Each name stands for a flat space through zero: a line, a plane or more. A row that begins with a name and a colon came from that space; any other row is followed by the name of the space it lies nearest, among the names in its block.
sg_qc: [18, -6, -2, -28, -26, -8, -5, 10, -9, 25, 11, 8, -13, 21, -46, -23, -8, -25, 15, -27, -22, -16, 7, -12, 66, -8, 1, -7, 41, 19, 34, -40, 37]
jz_dj: [-22, 15, 46, 41, 6, 21, -19, -22, 55, 40, -14, 15, 12, -4, -8, 14, 6, -11, 12, 27, -3, -11, 7, -51, -20, 26, -12, 22, 3, -27, -14, 20, -22]
jz_dj: [-8, -16, -16, 4, 1, -16, 4, -2, -16, -15, 27, -14, 10, -2, 43, 7, -1, -1, 1, -5, 1, 33, 1, 29, -4, -13, 15, -7, -18, 13, 4, -10, 0]
sg_qc: [-9, -7, -36, -7, 6, -58, -28, 17, 0, -14, -45, -12, 18, 27, 31, 69, 22, 21, 30, 11, -15, -15, -8, 40, -25, -52, 10, 9, -33, -23, -33, 8, 8]
mg_mn: [19, 3, -17, -42, -16, 16, 24, 10, -89, -85, 8, 13, -17, -4, 21, -6, 14, 5, -74, -68, -3, -9, -37, -2, -17, 10, 23, -33, 12, -3, -2, -33, 1]
mg_mn: [-10, -37, 13, 31, 13, -6, -26, -20, 4, 17, 46, -31, 25, -7, 25, 11, 14, 26, 17, -11, -37, 26, 15, -21, -7, -10, 20, 24, -7, -23, 22, 8, 4]
mg_mn: [9, 18, -10, 28, 29, -19, -4, 5, 9, 25, 23, -15, 12, 3, -1, 7, -14, 22, -4, -5, 13, -21, 42, 14, -5, 2, -13, 1, -11, 5, -36, 24, -18]
mg_mn: [-35, -10, 7, 59, 35, 63, -3, -22, 24, 11, 46, -20, 17, -39, 1, -26, -52, 2, -8, 17, 10, 9, 52, 5, -17, 23, -4, 25, -27, -25, 25, 46, -20]
cg_sj: [-2, -11, -16, 30, 14, 18, -24, -11, -36, -22, 56, -19, 31, -12, 18, -2, -18, 16, -29, -66, -11, -4, 36, -10, -6, 1, 11, 3, 13, -15, -26, 24, -26]
cg_sj: [-16, 3, -17, 19, -1, 10, -29, -5, -22, -24, 10, 1, 28, -3, 14, 19, -11, -9, -15, -47, -5, -16, 17, -8, -9, -8, 5, 2, 14, -17, -41, 17, -25]
mg_mn: [-29, -54, 3, -11, -22, 22, -20, -11, -2, -24, -18, -1, 5, -22, 7, -2, 8, 4, 19, 23, -22, 39, -34, -11, -2, -32, 14, 31, -3, -41, 48, 11, 9]
mg_mn: [45, -16, -10, -1, 5, 70, -5, -4, 16, -27, 5, -13, 3, 43, -7, -36, -39, 7, 5, -45, -23, 8, 28, 22, 4, 30, 18, -12, -4, 5, 31, 29, 11]
jz_dj: [-1, 6, 7, -9, 26, -68, 9, 7, -22, 25, 5, -25, -13, -14, -2, 45, 61, 43, 7, 20, -28, -28, -21, -15, -21, -19, 7, 12, -14, -8, 7, -33, 35]
cg_sj: [-28, -21, 14, 46, -10, 15, -29, -15, 22, 1, 27, 14, 33, 5, 45, 6, -34, -11, -16, -3, 12, 32, 29, -4, -4, -4, 5, 11, -16, -37, -14, 25, -47]
sg_qc: [3, -5, 2, 14, -4, 72, -21, -28, 10, -15, 3, -9, 25, -30, -27, -44, -7, -11, 18, -39, 0, 18, 1, -44, -4, 27, -12, 11, 58, 20, -33, 59, -34]
cg_sj: [-14, -28, 19, 22, -1, 15, 7, -1, 33, 31, 28, 7, -8, -1, 1, -30, -46, 1, -5, 48, 15, 28, 30, 19, 26, -3, -3, 15, -36, -28, 61, 4, 0]
mg_mn: [32, 12, 4, -23, -29, 6, -2, 2, 13, -9, -31, 23, -1, 28, -6, -16, 7, -18, 6, -20, 14, 13, -20, -12, 13, 13, -9, -21, 35, 30, -37, 6, -20]
jz_dj: [-6, 79, -27, 24, 51, -31, 3, 6, -28, 31, 31, -31, 9, 5, -25, 52, 11, -28, 6, -63, -29, -103, 52, 1, -6, 28, 1, -22, 16, 46, -51, -44, 39]
mg_mn: [35, -25, -35, -14, 8, 48, -8, 9, 14, -42, -33, -16, 2, 27, -5, -23, -34, 32, 14, -8, -1, 13, 11, 50, -13, -6, 4, 1, -22, -8, 10, 61, -2]
cg_sj: [-2, -16, -59, -38, -12, -35, 4, 9, -41, -45, -16, -23, 12, -32, 23, -2, 26, 4, 31, -4, 23, 46, -40, 42, -4, -46, -5, -8, 22, 54, -47, 19, -12]
sg_qc: [11, -25, 22, -7, -13, -52, 0, 0, -16, 18, 35, -2, -3, 11, 27, 10, 32, 22, -10, -3, -17, 27, -15, -19, 16, -16, 16, 0, -1, -8, 22, -39, 9]
sg_qc: [-24, -20, -14, 4, -10, -29, -25, 12, -26, -28, -7, 13, 13, 14, 37, 46, -7, 11, -28, -7, -8, -10, 2, 17, -11, -41, 16, 9, -32, -61, -2, -7, -9]
sg_qc: [25, -6, -2, -18, 3, -50, -2, 8, -25, 2, 1, -9, -2, -8, -2, 7, 42, 51, -9, -5, 3, 1, -22, -18, -7, -22, -8, 4, 15, 0, -33, 11, -13]
jz_dj: [-2, 3, 46, 16, -3, 6, -22, -16, 56, 26, -47, 15, 6, 14, -3, 25, 33, 11, 23, 34, -15, -3, -23, -51, -32, 14, -6, 22, -1, -34, -14, 23, -14]
jz_dj: [-46, -18, 35, 12, -35, -22, -20, -15, 27, 7, -28, 33, 15, -13, 41, 29, 27, -24, 9, 47, 13, 43, -42, -34, -14, -20, -2, 19, -2, -32, -15, -5, -33]
sg_qc: [7, -9, -6, -26, 4, 23, -18, 0, 28, 7, -71, -14, -8, -11, -67, -4, 27, 20, 60, 29, -26, -22, -30, -20, -7, -15, -15, 32, 25, -6, 10, 41, 27]
cg_sj: [36, -16, 28, -22, 5, 36, 24, 5, 13, 10, -9, 3, -38, 3, -50, -46, -6, 39, -15, 28, -8, -6, -8, -15, 9, 20, -5, 9, -8, -23, 68, 8, 24]
sg_qc: [-22, 0, 24, 25, -1, 6, 15, -2, -10, -2, 39, 21, -6, -3, 32, 1, -27, -10, -56, 8, 15, 3, 18, 1, -3, 14, 10, -6, -35, -35, 29, -28, -12]
jz_dj: [43, 28, -29, -11, 33, 13, 15, 15, -25, 4, 21, -26, -14, 12, -52, -21, -19, 19, -7, -48, -14, -57, 40, 19, 17, 21, -4, -17, 14, 31, 1, 1, 31]
mg_mn: [-31, -16, -8, -8, -23, -28, -21, 7, -49, -22, 1, 20, 9, -33, 1, 15, 10, 9, -37, -11, 11, -8, -19, -25, 7, -43, -7, 16, 20, -44, -24, 0, -27]
jz_dj: [-13, 18, 15, -3, -18, 35, 4, -11, 23, -22, -44, 26, 0, 6, 14, 5, 5, -42, 5, 9, 11, 10, -29, -11, -23, 26, 0, -11, 5, 9, -17, 0, -14]
sg_qc: [-7, -18, -15, -37, -16, 7, 3, 18, -22, -28, -39, 14, -23, 1, -25, 2, -6, 3, -8, 17, -9, -18, -24, 17, 11, -28, 5, 8, -11, -34, 45, -14, 30]
sg_qc: [-12, 4, 12, 28, 9, -47, -17, -3, 44, 51, 7, -10, 14, 41, 31, 51, 9, -17, 43, 20, -28, -2, 24, 14, 5, -8, 16, 3, -32, 0, 10, -34, 27]
cg_sj: [37, -48, -1, -10, -23, -9, -26, -6, -10, -19, 18, -6, 21, 11, 22, -24, 14, 44, -2, -33, -2, 56, -13, -17, 11, -23, 4, 5, 27, -6, -22, 39, -38]
cg_sj: [-37, -14, -16, -46, -29, -87, 26, 46, -82, -1, 10, 40, -42, -49, -27, 1, -6, 19, -75, 50, 47, -26, -22, 17, 51, -76, -22, 9, -12, -52, 32, -56, 5]
jz_dj: [-5, 9, -38, -1, 10, -29, -5, 14, -36, -6, 25, -15, 9, 6, 5, 20, -12, -9, -3, -36, -9, -26, 27, 33, 17, -20, 8, -11, -1, 14, -12, -23, 17]
mg_mn: [21, 2, -16, -18, -3, -14, -10, 22, -5, 10, -12, 4, -11, 40, -33, 9, -18, 4, 3, -18, -21, -44, 22, 18, 33, -16, 4, -4, -2, -14, 21, -18, 33]
sg_qc: [7, 61, 6, 28, 32, 30, 12, 2, 27, 41, 0, 7, -6, -15, -63, -25, -34, -9, -13, 2, 34, -63, 48, -15, 3, 44, -41, -3, 19, 20, -44, 34, -22]
mg_mn: [9, 4, 12, 3, -2, -9, -1, -7, 41, 27, -15, -4, 3, 13, 3, 0, 14, -7, 38, 23, 1, 21, -7, -3, 0, 8, -6, 0, 4, 27, -10, 6, 0]
cg_sj: [-24, 7, 11, 50, 23, -41, 16, -16, 24, 48, 75, -25, 19, -6, 65, 14, -4, -22, 17, 21, 11, 44, 36, 26, -1, 13, 11, -11, -34, 42, 1, -32, -2]
jz_dj: [-41, 29, -1, 0, 10, -20, 26, 4, -37, 9, 19, 3, -17, -46, -13, 11, 8, -26, -22, 16, 11, -32, -5, -5, 3, 1, -6, -2, 1, 8, 10, -47, 20]
cg_sj: [-7, 14, 4, 11, -6, -9, -11, -9, 29, 8, -20, 3, 16, 19, 26, 26, 13, -28, 30, 2, -3, 11, -6, -1, -13, 7, 3, -7, 1, 21, -31, -3, -7]
jz_dj: [-17, 7, 26, 6, 8, 11, 18, -5, 3, 21, 7, 6, -18, -35, -27, -16, 4, 3, -15, 34, 10, -10, -6, -27, -2, 14, -13, 13, 0, -13, 25, -6, 3]
cg_sj: [27, -19, -36, -48, 10, 55, 17, 15, -42, -51, -26, -19, -28, -32, -67, -53, -12, 42, -10, -10, -3, -18, -18, 15, 2, -9, -9, 10, 17, -4, 36, 42, 23]
[-17, -23, 41, 12, -7, 2, 7, -38, 7, 1, 29, -17, 12, -28, 55, 2, 58, -8, 22, 10, -21, 73, -47, -46, -31, 21, 23, 4, 10, 23, 15, -21, -1]
mg_mn
[49, -14, -29, -1, 30, -9, 9, 2, -13, -15, 40, -49, 8, 28, 31, -6, 3, 42, 13, -39, -22, 23, 22, 44, -11, 6, 23, -18, -20, 37, 4, 10, 17]
jz_dj
[-5, 34, -1, -24, 6, -34, 30, 9, -7, 6, -29, 2, -22, -9, -5, 22, 36, -16, 10, 27, 7, -19, -32, 6, -13, 5, -5, -14, -3, 33, -9, -38, 25]
cg_sj
[-12, -39, -5, 10, -12, -37, -48, -6, -16, -18, 2, -7, 35, 9, 44, 45, 29, 31, 4, -24, -27, 20, -13, -18, -17, -45, 18, 21, 0, -47, -29, 17, -23]
sg_qc
[-7, -9, -31, -4, -18, -2, -15, 5, -26, -34, 9, 5, 18, 17, 30, 10, -21, -25, -7, -42, -1, 9, 9, 28, 13, -18, 14, -15, 4, 4, -16, -9, -7]
sg_qc
[-39, 22, -2, 5, 29, 16, 51, -7, -26, -25, 18, -17, -21, -43, 34, 12, 8, -25, -17, 29, 5, 3, -16, 29, -44, 27, 17, -14, -44, 21, 39, -43, 32]
jz_dj
[22, -35, 20, -18, -27, 20, -12, 5, 18, -4, -27, 24, -11, 16, -22, -30, -11, 27, -10, 18, 3, 18, -15, -17, 18, -12, -6, 15, 4, -42, 29, 27, -13]
cg_sj
[21, -6, -12, 3, 11, 34, -5, -15, 18, -17, -6, -27, 16, 6, 11, -14, 7, 4, 36, -20, -12, 28, -3, 7, -21, 18, 7, -4, 11, 35, -16, 36, -4]
cg_sj
[18, 10, -28, -31, 33, -39, 15, 20, -14, -34, -74, -20, -14, -30, -7, 30, 55, 83, 3, 51, 24, -18, -50, 21, -73, -31, -23, 15, -27, -12, -56, 61, -17]
sg_qc
[-6, 16, -4, -6, -7, 15, -14, 5, 8, -6, -39, 15, 0, 15, -22, 17, -4, -21, 8, -9, -10, -35, -2, -7, 0, 1, -3, 1, 10, -12, -10, 0, 8]
cg_sj
[25, -55, 5, 14, -10, 4, -49, -18, -2, -6, 36, -23, 36, 26, 24, 0, 12, 38, 16, -56, -48, 37, 9, -29, 8, -17, 26, 18, 20, -26, 4, 27, -10]
mg_mn
[6, -6, -19, -19, -12, 38, -12, 1, -21, -31, -19, 4, 2, -17, -37, -28, -10, 0, -4, -29, 3, -9, -10, -13, 10, -5, -10, 5, 39, -1, -14, 31, -11]
sg_qc
[9, 17, 1, -5, 15, 34, 9, -3, 0, -14, -19, -6, -9, -3, -21, -3, 6, 2, 0, -10, -12, -25, -6, -9, -21, 25, 1, -3, 4, 5, 3, 8, 13]
cg_sj
[-63, 22, -10, 38, 23, 14, 39, -14, -33, -4, 79, -14, 4, -60, 42, -8, -33, -57, -28, 5, 28, 17, 29, 30, -5, 24, 8, -16, -23, 36, 18, -44, 2]
jz_dj
[4, -3, -41, 2, 11, -3, -16, 2, -23, -6, 27, -31, 20, 0, -5, 0, -11, -5, 24, -47, -17, -8, 28, 23, 18, -15, 7, -4, 20, 30, -16, 6, 13]
cg_sj
[51, -11, -22, -26, -16, 33, -21, 7, 23, -43, -58, 4, 8, 67, 7, 0, -9, 9, 24, -35, -17, 8, -8, 27, -10, 3, 12, -16, 0, 4, -18, 37, -2]
jz_dj
[28, -44, 30, 12, 2, 61, -9, -9, -27, -30, 40, 7, -4, -15, -16, -52, -25, 71, -77, -31, -3, 8, 13, -46, -9, 15, 2, 21, 2, -77, 33, 52, -39]
cg_sj
[16, 17, 18, 19, 34, -13, 27, -10, -16, 20, 61, -28, -6, -12, 15, -3, 22, 21, -18, -17, -12, -2, 15, -14, -16, 35, 10, -12, -8, 26, 8, -25, 12]
cg_sj
[-78, 10, 31, 27, 13, -27, 1, -6, 3, 30, -9, 11, -7, -47, 3, 53, 22, -14, -8, 68, -6, -32, -14, -28, -27, -16, -2, 33, -34, -57, 28, -35, 16]
jz_dj
[10, -28, 19, -13, -10, 5, 2, -3, 15, -5, -21, 6, -10, -1, 3, -12, 14, 28, 2, 33, 1, 31, -29, -10, -10, -7, 0, 13, -11, -22, 24, 16, -5]
jz_dj
